Below are the code and all the weights of a small trained network. Each question names an input and a target symbol and asks about switching units off, where a switched-off unit gives its printed mean instead of its output.

import numpy as np


def w(rows, s, z=0):
    codes = np.array(rows[::2]) - 128.0
    scale = np.full(codes.shape[1], s)
    scale[-1] = z or s
    return codes * scale


def norm(h):
    return h / np.sqrt((h * h).mean(-1, keepdims=True) + 1e-5)


def f(y):
    return y / 2 * (1 + np.tanh(0.7978845608 * (y + 0.044715 * y**3)))


def softmax(a):
    e = np.exp(a - a.max(-1, keepdims=True))
    return e / e.sum(-1, keepdims=True)


def log_softmax(a):
    a = a - a.max(-1, keepdims=True)
    return a - np.log(np.exp(a).sum(-1, keepdims=True))


def net(x, mask):
    ids = ['ΔΞΠΣΦΨβγεζηθλμω'.index(c) for c in x.split()]
    T = len(ids)
    res = E[ids] + P[:T]
    q, k, v = (norm(res) @ M[0].T for M in (Q, K, V))
    z = softmax(np.where(np.tri(T) > 0, q @ k.T / 4**0.5, -1e9)) @ v
    res = res + np.where(mask[0], z, O[0][:, -1]) @ O[0][:, :-1]
    y = f(norm(res) @ A[0][:, :-1].T + A[0][:, -1])
    res = res + np.where(mask[1:9], y, B[0][:, -1]) @ B[0][:, :-1]
    return log_softmax(norm(res)[-1] @ U[:, :-1].T + U[:, -1])


Q, K, V, O, A, B = {}, {}, {}, {}, {}, {}
E = w([
[119,118,117,161],'Δ',
[123,124,103,160],'Ξ',
[239,148,160,152],'Π',
[149,14,33,102],'Σ',
[132,128,121,162],'Φ',
[131,119,112,162],'Ψ',
[110,126,119,150],'β',
[123,130,123,149],'γ',
[113,119,107,160],'ε',
[204,165,163,143],'ζ',
[126,116,110,161],'η',
[106,137,108,150],'θ',
[209,46,62,124],'λ',
[131,148,103,147],'μ',
[47,249,194,122],'ω',
],0.018)
P = w([
[149,120,177,3],'0',
[151,63,137,142],'1',
[158,70,134,157],'2',
[156,79,142,137],'3',
[154,91,136,137],'4',
[146,100,143,139],'5',
[152,98,135,140],'6',
[160,85,138,147],'7',
],0.0054)
Q[0] = w([
[133,96,84,43],'head 0',
[71,88,54,166],'head 0',
[53,146,129,240],'head 0',
[121,146,167,3],'head 0',
],0.014)
K[0] = w([
[134,87,88,181],'head 0',
[175,77,147,69],'head 0',
[108,97,189,36],'head 0',
[116,110,148,248],'head 0',
],0.018)
V[0] = w([
[120,236,2,142],'head 0',
[2,98,121,55],'head 0',
[206,155,124,38],'head 0',
[112,72,73,148],'head 0',
],0.012)
O[0] = w([
[2,76,82,248,132],'head 0',
[130,16,145,38,253],'head 0',
[20,158,107,79,197],'head 0',
[125,76,232,147,121],'head 0',
],0.0076,0.0058)
A[0] = w([
[61,219,206,121,93],'neuron 0',
[65,113,56,108,87],'neuron 1',
[40,137,136,138,18],'neuron 2',
[42,162,175,139,65],'neuron 3',
[235,228,190,132,2],'neuron 4',
[192,91,87,172,158],'neuron 5',
[190,159,110,248,127],'neuron 6',
[128,119,232,71,82],'neuron 7',
],0.015,0.0078)
B[0] = w([
[114,4,135,89,245],'neuron 0',
[225,170,88,195,254],'neuron 1',
[113,158,193,111,167],'neuron 2',
[121,126,166,61,192],'neuron 3',
[56,234,194,128,197],'neuron 4',
[118,104,171,86,231],'neuron 5',
[127,63,90,66,202],'neuron 6',
[151,162,109,224,217],'neuron 7',
],0.013,0.0046)
U = w([
[235,153,62,168,122],'Δ',
[155,127,159,252,79],'Ξ',
[90,177,182,143,185],'Π',
[101,137,69,75,176],'Σ',
[238,178,177,101,80],'Φ',
[168,183,178,178,193],'Ψ',
[42,96,208,198,12],'β',
[53,155,87,190,235],'γ',
[120,159,50,99,213],'ε',
[106,196,139,75,254],'ζ',
[192,178,72,32,73],'η',
[210,79,209,173,52],'θ',
[208,117,116,59,95],'λ',
[96,40,46,169,70],'μ',
[57,94,160,29,58],'ω',
],0.017,0.0045)

Each question gives the input, a string of symbols that net reads in full, and the target symbol t.
The units are the heads (4 rows each of Q, K, V and O) and the neurons (one row each of A and B). Each row of codes is followed by its name. A weight is (code - 128) times the scale printed after its matrix; where a second scale follows, it is the last column's (O, A, B and U).
mask holds one flag per unit, heads first, then neurons. A switched-off unit (its flag False) gives its mean, the last column of its rows in O or B, instead of its output. The means were averaged over made-up inputs and are rounded, as every weight is.
A unit's drop is (log p(t) with every unit on - log p(t) with that unit switched off) / (log p(t) with every unit on - log p(t) with every unit switched off).
The circuit of an input: a set's keep is (log p(t) with only the set's units on - log p(t) with every unit switched off) / (log p(t) with every unit on - log p(t) with every unit switched off). Starting from all 9 units, units are removed one at a time, each time the one whose removal leaves the highest keep (on an exact tie, the one counted first), for as long as the keep stays at least 0.8.
units of the circuit, in order: the units of the circuit, biggest drop first
k most important neurons: the k neurons with the biggest drops, biggest first
drop when u is switched off: that unit's drop, to one decimal
input ω ω γ μ θ μ, target Δ: units of the circuit, in order => neuron 1
input Φ μ Σ θ ω θ ε μ, target ζ: units of the circuit, in order => head 0; neuron 4
input Φ ω λ, target ω: units of the circuit, in order => neuron 5; neuron 1
input ζ Σ θ μ, target ε: units of the circuit, in order => head 0; neuron 0
input η Ξ μ θ μ θ, target Ψ: units of the circuit, in order => head 0; neuron 7
input Σ μ θ Σ θ Ξ, target Ξ: units of the circuit, in order => neuron 7; head 0
input η Δ γ θ Φ, target Ψ: units of the circuit, in order => head 0; neuron 7; neuron 4
input Ψ θ θ μ Ψ Ξ, target Π: units of the circuit, in order => head 0; neuron 4
input ε Ψ Π θ η μ, target θ: 2 most important neurons => neuron 7; neuron 1
input η Σ μ, target Ψ: drop when neuron 1 is switched off => 0.0
input ω Δ ω η μ μ θ μ, target Δ: drop when neuron 1 is switched off => 0.4
input η Ξ Δ ω Δ Δ, target Ψ: drop when neuron 6 is switched off => 0.0
input γ θ Σ ω Ξ, target η: drop when neuron 3 is switched off => 0.0
input γ ε ε, target η: units of the circuit, in order => head 0
